Where the symbols take the states:
j519: σ>j31, β>j416, ψ>j711, α>j775
j775: σ>j102, β>j307, ψ>j31, α>j813
j513: σ>j744, β>j284, ψ>j117, α>j567
j377: σ>j685, β>j353, ψ>j761, α>j219
j764: σ>j219, β>j362, ψ>j377, α>j199
j685: σ>j387, β>j377, ψ>j284, α>j311
j788: σ>j516, β>j583, ψ>j771, α>j234
j97: σ>j494, β>j737, ψ>j234, α>j130
j567: σ>j836, β>j387, ψ>j744, α>j380
j908: σ>j303, β>j365, ψ>j77, α>j218
j490: σ>j201, β>j80, ψ>j507, α>j117
j398: σ>j345, β>j31, ψ>j737, α>j183
j362: σ>j764, β>j376, ψ>j353, α>j126
j237: σ>j211, β>j746, ψ>j743, α>j782
j534: σ>j341, β>j691, ψ>j897, α>j340
j516: σ>j15, β>j788, ψ>j786, α>j722
j311: σ>j402, β>j219, ψ>j387, α>j77
j350: σ>j738, β>j117, ψ>j70, α>j629
j201: σ>j70, β>j490, ψ>j539, α>j350
j218: σ>j478, β>j161, ψ>j303, α>j363
j335: σ>j256, β>j681, ψ>j357, α>j409
j126: σ>j199, β>j884, ψ>j764, α>j897
j234: σ>j722, β>j289, ψ>j516, α>j494
j53: σ>j307, β>j815, ψ>j416, α>j659
j303: σ>j884, β>j908, ψ>j376, α>j478
j345: σ>j130, β>j398, ψ>j97, α>j590
j615: σ>j771, β>j753, ψ>j571, α>j788
j571: σ>j800, β>j340, ψ>j161, α>j771
j746: σ>j237, β>j494, ψ>j489, α>j711
j178: σ>j340, β>j549, ψ>j534, α>j753
j549: σ>j178, β>j786, ψ>j691, α>j17
j583: σ>j788, β>j743, ψ>j615, α>j289
j199: σ>j616, β>j126, ψ>j219, α>j365
j376: σ>j362, β>j77, ψ>j380, α>j884
j15: σ>j17, β>j516, ψ>j549, α>j489
j289: σ>j234, β>j211, ψ>j788, α>j97
j896: σ>j507, β>j409, ψ>j736, α>j490
j365: σ>j908, β>j897, ψ>j616, α>j161
j340: σ>j571, β>j178, ψ>j341, α>j615
j17: σ>j753, β>j15, ψ>j178, α>j743
j284: σ>j513, β>j761, ψ>j756, α>j387
j307: σ>j775, β>j53, ψ>j519, α>j932
j211: σ>j289, β>j237, ψ>j583, α>j737
j219: σ>j311, β>j764, ψ>j685, α>j616
j291: σ>j897, β>j478, ψ>j126, α>j534
j616: σ>j77, β>j199, ψ>j311, α>j908
j744: σ>j629, β>j513, ψ>j350, α>j836
j507: σ>j539, β>j896, ψ>j659, α>j201
j416: σ>j519, β>j590, ψ>j938, α>j307
j815: σ>j53, β>j357, ψ>j590, α>j736
j70: σ>j754, β>j201, ψ>j681, α>j738
j402: σ>j380, β>j311, ψ>j567, α>j376
j743: σ>j583, β>j489, ψ>j753, α>j211
j130: σ>j938, β>j345, ψ>j494, α>j416
j738: σ>j923, β>j350, ψ>j754, α>j265
j897: σ>j365, β>j291, ψ>j199, α>j341
j380: σ>j353, β>j402, ψ>j836, α>j362
j353: σ>j377, β>j380, ψ>j326, α>j764
j836: σ>j326, β>j567, ψ>j629, α>j353
j756: σ>j117, β>j789, ψ>j490, α>j513
j923: σ>j80, β>j738, ψ>j409, α>j789
j357: σ>j815, β>j813, ψ>j183, α>j256
j722: σ>j489, β>j234, ψ>j15, α>j746
j629: σ>j265, β>j744, ψ>j738, α>j326
j737: σ>j97, β>j782, ψ>j289, α>j345
j800: σ>j363, β>j571, ψ>j218, α>j786
j77: σ>j376, β>j616, ψ>j402, α>j303
j938: σ>j711, β>j130, ψ>j746, α>j519
j80: σ>j490, β>j923, ψ>j896, α>j756
j363: σ>j691, β>j800, ψ>j478, α>j549
j326: σ>j761, β>j836, ψ>j265, α>j377
j117: σ>j350, β>j756, ψ>j201, α>j744
j789: σ>j756, β>j265, ψ>j80, α>j284
j786: σ>j549, β>j771, ψ>j363, α>j15
j478: σ>j291, β>j218, ψ>j884, α>j691
j387: σ>j567, β>j685, ψ>j513, α>j402
j736: σ>j659, β>j256, ψ>j53, α>j507
j489: σ>j743, β>j722, ψ>j17, α>j237
j494: σ>j746, β>j97, ψ>j722, α>j938
j884: σ>j126, β>j303, ψ>j362, α>j291
j102: σ>j183, β>j775, ψ>j398, α>j357
j409: σ>j896, β>j754, ψ>j256, α>j80
j265: σ>j789, β>j629, ψ>j923, α>j761
j31: σ>j398, β>j519, ψ>j782, α>j102
j691: σ>j534, β>j363, ψ>j291, α>j178
j813: σ>j357, β>j932, ψ>j102, α>j335
j681: σ>j335, β>j539, ψ>j813, α>j754
j782: σ>j737, β>j711, ψ>j211, α>j398
j341: σ>j161, β>j534, ψ>j365, α>j571
j183: σ>j590, β>j102, ψ>j345, α>j815
j753: σ>j615, β>j17, ψ>j340, α>j583
j754: σ>j409, β>j70, ψ>j335, α>j923
j932: σ>j813, β>j659, ψ>j775, α>j681
j659: σ>j932, β>j736, ψ>j307, α>j539
j161: σ>j218, β>j341, ψ>j908, α>j800
j256: σ>j736, β>j335, ψ>j815, α>j896
j711: σ>j782, β>j938, ψ>j237, α>j31
j539: σ>j681, β>j507, ψ>j932, α>j70
j590: σ>j416, β>j183, ψ>j130, α>j53
j761: σ>j284, β>j326, ψ>j789, α>j685
j771: σ>j786, β>j615, ψ>j800, α>j516

In the rows, zero is written as 514.

The rows follow the links: the fewer symbols apart two states are, the more alike their rows tend to be.

Named rows; a name shown again gets a slightly different row:
j284: 531	500	330	385	398	470	553	21	485	511	466	766	610	433	782	582	470	304	478	543	650	454	653	606	396	492	504	552	438	524	512	469	429	587	545	326	436	517	318	529	425
j629: 685	486	356	431	398	482	517	86	654	506	527	734	535	425	839	670	511	314	543	547	597	311	682	638	398	564	579	480	493	459	572	498	408	459	552	297	420	519	476	451	542
j897: 593	622	340	571	595	544	673	421	97	716	439	356	601	448	364	504	437	489	505	386	524	778	351	522	654	445	368	609	513	591	476	574	604	445	439	488	395	737	349	545	321
j126: 587	628	192	596	494	531	821	190	294	589	465	511	756	556	595	579	528	348	471	416	598	640	500	499	597	514	619	589	552	493	422	510	538	473	580	525	327	601	233	632	366
j70: 312	400	669	237	480	483	257	279	599	485	435	735	434	386	586	423	404	579	541	621	666	458	503	498	284	483	357	484	411	572	610	451	326	710	413	367	636	353	462	559	477
j567: 497	501	378	318	505	520	499	38	294	630	388	635	574	356	580	461	384	450	531	493	683	607	436	526	411	467	351	544	444	571	567	515	383	583	385	335	476	556	278	597	334
j571: 633	695	409	803	615	563	795	621	474	429	503	324	641	690	384	510	628	489	531	348	481	564	397	369	675	573	730	528	668	327	414	408	650	382	667	672	439	485	446	704	454
j932: 487	351	651	377	417	509	352	618	826	528	665	608	434	498	747	580	586	655	531	682	455	291	700	573	432	612	605	398	496	584	532	671	310	551	449	604	517	429	740	395	757
j583: 460	584	618	691	601	484	515	999	379	442	522	376	434	579	203	484	479	515	437	466	405	637	422	538	673	393	415	603	506	522	495	438	833	511	583	559	615	627	579	412	482
j896: 290	397	628	285	420	411	290	367	640	412	503	833	454	425	667	491	415	427	443	665	635	413	648	593	318	412	405	548	357	596	571	433	462	748	524	348	639	400	466	418	519
j53: 353	391	791	362	496	525	321	682	833	455	562	539	424	527	539	414	557	759	571	645	509	387	515	422	394	601	573	396	529	529	536	574	293	627	430	659	651	285	686	570	672
j494: 353	476	650	624	509	546	596	927	679	443	631	371	602	689	449	478	654	716	478	589	428	507	539	409	622	621	699	476	587	515	372	612	485	570	564	876	531	389	630	590	678
j815: 404	384	761	357	483	531	324	665	831	497	595	528	423	517	593	465	593	756	578	665	475	362	562	428	391	616	560	377	537	548	528	622	266	607	419	665	609	322	688	544	701
j102: 238	421	831	397	532	484	288	743	754	336	510	588	409	561	420	379	506	684	525	620	541	449	501	430	390	494	476	472	479	497	536	424	464	684	508	575	744	271	624	554	578
j289: 402	567	691	715	599	514	540	927	655	321	532	353	489	684	267	409	599	645	505	482	449	533	412	346	567	521	625	512	582	390	464	396	650	528	632	691	660	367	584	644	540
j117: 758	432	533	344	462	547	339	187	694	614	510	596	389	378	766	579	529	525	648	553	540	304	564	544	354	647	504	375	544	457	655	558	235	389	389	339	455	514	634	487	595
j519: 251	434	750	494	496	422	309	908	656	327	550	653	406	549	407	464	492	526	424	653	479	466	630	599	467	389	422	574	397	601	510	419	707	716	600	500	696	453	611	361	578
j737: 358	441	626	594	453	523	579	940	645	512	675	418	601	648	531	533	642	682	436	622	363	506	612	510	628	584	670	494	516	628	366	706	510	599	526	825	465	464	671	458	719
j31: 260	438	734	527	460	435	359	923	619	362	593	629	396	543	436	509	488	508	389	668	431	491	655	612	517	385	411	569	390	639	479	477	727	703	599	525	683	520	631	324	611
j884: 575	628	209	575	502	534	787	210	223	620	447	482	768	524	550	537	507	391	447	410	599	684	482	505	615	507	560	617	522	535	421	557	520	496	546	534	331	610	241	625	382
j743: 440	600	651	728	609	477	505	1005	445	385	500	381	409	609	192	459	498	522	468	463	409	614	422	487	634	403	450	575	521	484	509	392	809	510	621	561	660	578	579	463	480
j357: 428	364	723	344	467	544	328	647	836	531	614	552	432	517	650	491	597	724	581	665	459	351	603	484	405	649	582	386	513	551	529	648	272	575	417	680	571	346	730	504	725
j178: 534	644	365	758	553	559	841	631	442	481	551	328	723	705	424	525	639	531	467	392	480	623	450	376	700	569	749	547	639	413	351	512	622	429	655	759	401	497	418	675	484
j788: 464	571	574	702	587	485	536	979	318	486	535	357	462	579	217	498	483	517	448	470	394	684	450	565	686	393	410	614	488	573	467	503	833	509	571	583	583	671	580	390	486
j130: 346	421	657	547	446	449	458	974	569	481	647	560	487	566	501	579	556	555	381	669	386	512	724	652	592	453	511	560	417	659	434	638	659	638	555	626	561	576	677	273	681
j754: 291	401	661	241	442	450	271	313	601	462	453	767	440	409	612	434	418	519	499	634	650	446	557	521	278	450	360	526	410	599	589	439	383	735	437	370	667	350	445	535	483
j363: 712	694	414	794	643	550	724	582	447	434	457	301	537	638	295	488	553	465	591	312	468	561	331	404	638	543	658	512	671	286	509	355	681	301	639	550	484	530	487	657	435
j362: 856	641	283	644	546	566	675	148	483	515	443	463	541	487	606	602	549	349	613	346	541	439	467	490	534	590	621	469	638	302	578	416	498	259	576	348	369	589	431	610	419

Each walk starts at a row. The symbols on each line, taken left to right, move it on to the next state.
Each answer is a row, close to the row of the state it stands for.
760	684	447	724	676	568	605	590	300	547	434	282	448	529	254	490	478	463	594	305	468	620	303	474	654	478	473	536	628	360	582	384	705	281	548	456	503	675	514	560	385
β α σ ψ σ σ 679	637	378	615	636	551	606	501	135	683	416	313	506	457	279	495	434	485	554	354	483	748	309	529	663	428	361	589	539	530	552	517	649	357	436	434	468	736	442	526	339
σ α α α β 433	551	448	683	540	514	724	831	263	625	588	329	652	627	365	533	556	563	383	496	405	718	524	545	751	460	530	618	494	637	365	677	704	524	535	731	414	690	477	444	520
434	571	481	661	545	506	668	885	246	596	579	342	608	591	322	527	517	539	395	479	389	736	518	575	736	439	486	624	484	647	390	657	730	546	523	687	432	720	507	409	513
β σ ψ ψ 756	700	430	743	647	566	651	600	372	489	438	286	447	574	262	487	514	466	617	302	462	601	310	449	633	485	527	516	643	337	560	355	699	270	574	464	518	636	507	603	376
ψ ψ σ σ ψ 861	574	393	474	602	587	503	154	398	661	429	421	414	360	509	508	431	467	687	369	538	513	344	497	480	565	412	453	607	411	675	477	401	255	396	303	463	632	506	572	396
352	478	619	607	495	542	605	922	681	486	653	396	593	664	495	526	643	709	453	597	403	513	565	442	623	599	686	473	548	568	358	657	484	567	552	858	502	421	647	533	688
α ψ σ β ψ 427	578	676	706	612	499	503	964	566	346	510	377	410	662	205	441	539	559	528	455	433	578	393	417	596	440	534	553	579	420	510	346	751	501	632	615	680	444	595	553	497
ψ α σ σ σ ψ 439	581	383	699	531	537	792	737	319	582	581	337	732	649	408	532	611	576	405	475	429	685	520	472	753	527	642	590	530	587	326	662	641	520	578	785	383	613	443	561	513
458	350	599	396	374	467	374	543	773	485	653	729	447	474	788	639	547	472	454	711	470	301	809	681	412	538	555	474	415	620	504	622	453	618	532	451	522	490	654	293	725
ψ ψ β ψ 300	422	668	546	452	434	415	969	588	445	647	592	463	564	492	570	534	515	380	666	397	497	696	660	574	430	475	564	401	672	439	599	703	664	576	592	590	566	656	269	668
σ σ α β β 207	433	804	461	504	444	283	833	705	314	527	622	404	560	390	425	480	570	467	621	523	465	551	502	411	425	426	541	430	534	542	375	596	731	570	518	753	333	580	474	566
764	639	204	654	505	553	756	146	447	526	465	502	657	540	636	622	558	312	538	383	568	491	505	487	570	569	666	511	617	357	494	417	506	340	617	438	368	561	356	611	417
ψ α ψ ψ 476	502	365	323	477	512	514	33	326	599	393	676	606	363	636	478	398	398	507	510	694	578	508	545	396	467	384	573	441	570	551	498	404	618	433	332	475	527	265	574	353
ψ ψ β 731	408	555	303	478	552	320	206	689	620	490	586	369	346	733	551	509	573	678	549	536	337	525	528	358	625	492	368	533	476	662	584	207	422	351	383	490	479	634	510	584
760	685	430	785	654	556	665	587	422	446	449	294	502	611	284	484	553	467	606	305	453	574	324	404	635	521	590	514	652	317	540	336	696	273	602	505	500	563	502	631	401
σ β β β 678	675	393	813	614	566	746	603	465	424	483	305	595	655	348	513	594	472	554	335	475	575	372	379	655	567	698	508	668	307	451	368	657	324	643	599	467	524	459	668	438
σ β β β σ β 590	674	374	773	564	568	827	617	464	445	518	310	695	700	403	514	630	498	493	385	488	598	410	381	672	575	748	515	643	361	376	462	622	406	655	724	411	496	430	700	478
479	613	358	752	542	560	839	662	404	515	558	327	739	688	428	526	637	539	435	417	475	651	458	407	709	573	727	534	593	473	330	587	609	469	617	783	366	524	424	646	516
σ β ψ ψ 638	622	364	571	614	563	636	472	136	692	437	328	568	428	303	487	441	471	525	355	517	765	326	524	659	444	361	596	534	573	542	558	628	397	441	466	434	746	407	526	331
ψ ψ σ β 877	634	314	601	569	553	633	156	488	549	434	454	483	466	567	589	523	366	663	336	532	443	441	491	523	585	578	473	642	318	596	438	489	236	546	336	400	594	499	597	441
732	658	418	643	670	561	598	549	190	630	416	302	483	469	259	485	455	480	568	329	466	708	311	498	655	440	377	565	590	472	578	456	680	333	478	433	485	734	468	522	343
β α ψ ψ 539	610	235	570	513	541	774	266	174	659	454	440	746	512	498	540	486	420	439	409	603	719	460	508	640	492	496	627	517	567	419	573	555	497	506	545	335	659	242	603	356
ψ α σ σ 632	632	196	621	497	552	819	167	349	537	463	525	750	547	614	575	547	337	472	393	594	598	496	496	596	528	646	573	564	450	435	483	513	447	605	484	319	568	286	637	381
781	464	464	352	466	540	412	167	714	591	522	621	397	371	809	625	519	464	633	543	537	275	617	577	370	635	568	392	551	464	630	561	274	391	440	344	434	514	625	471	594
ψ σ ψ β 325	388	601	337	389	403	311	419	664	398	517	839	471	437	688	556	435	409	431	673	581	401	715	634	341	420	413	563	366	606	558	455	486	747	558	347	608	440	469	382	550
β σ α σ α 671	409	595	273	505	537	287	227	668	627	486	586	368	336	704	506	480	596	684	542	555	361	487	515	327	640	449	366	544	496	665	575	214	434	343	397	533	422	632	530	574
368	526	664	663	557	545	587	909	698	377	574	373	544	721	351	435	647	691	512	514	435	515	452	353	585	566	709	477	612	428	413	502	542	552	606	808	599	343	599	638	605
α β α ψ β β 331	433	625	551	438	462	493	964	610	532	675	515	520	595	528	584	562	586	387	665	366	505	713	634	615	497	559	550	448	701	398	688	637	622	549	700	515	579	681	308	699
ψ α σ σ β 353	428	619	590	470	502	566	938	628	514	697	448	573	638	536	545	619	652	406	629	383	515	643	547	635	567	628	508	478	648	358	707	527	614	523	806	489	503	687	404	714
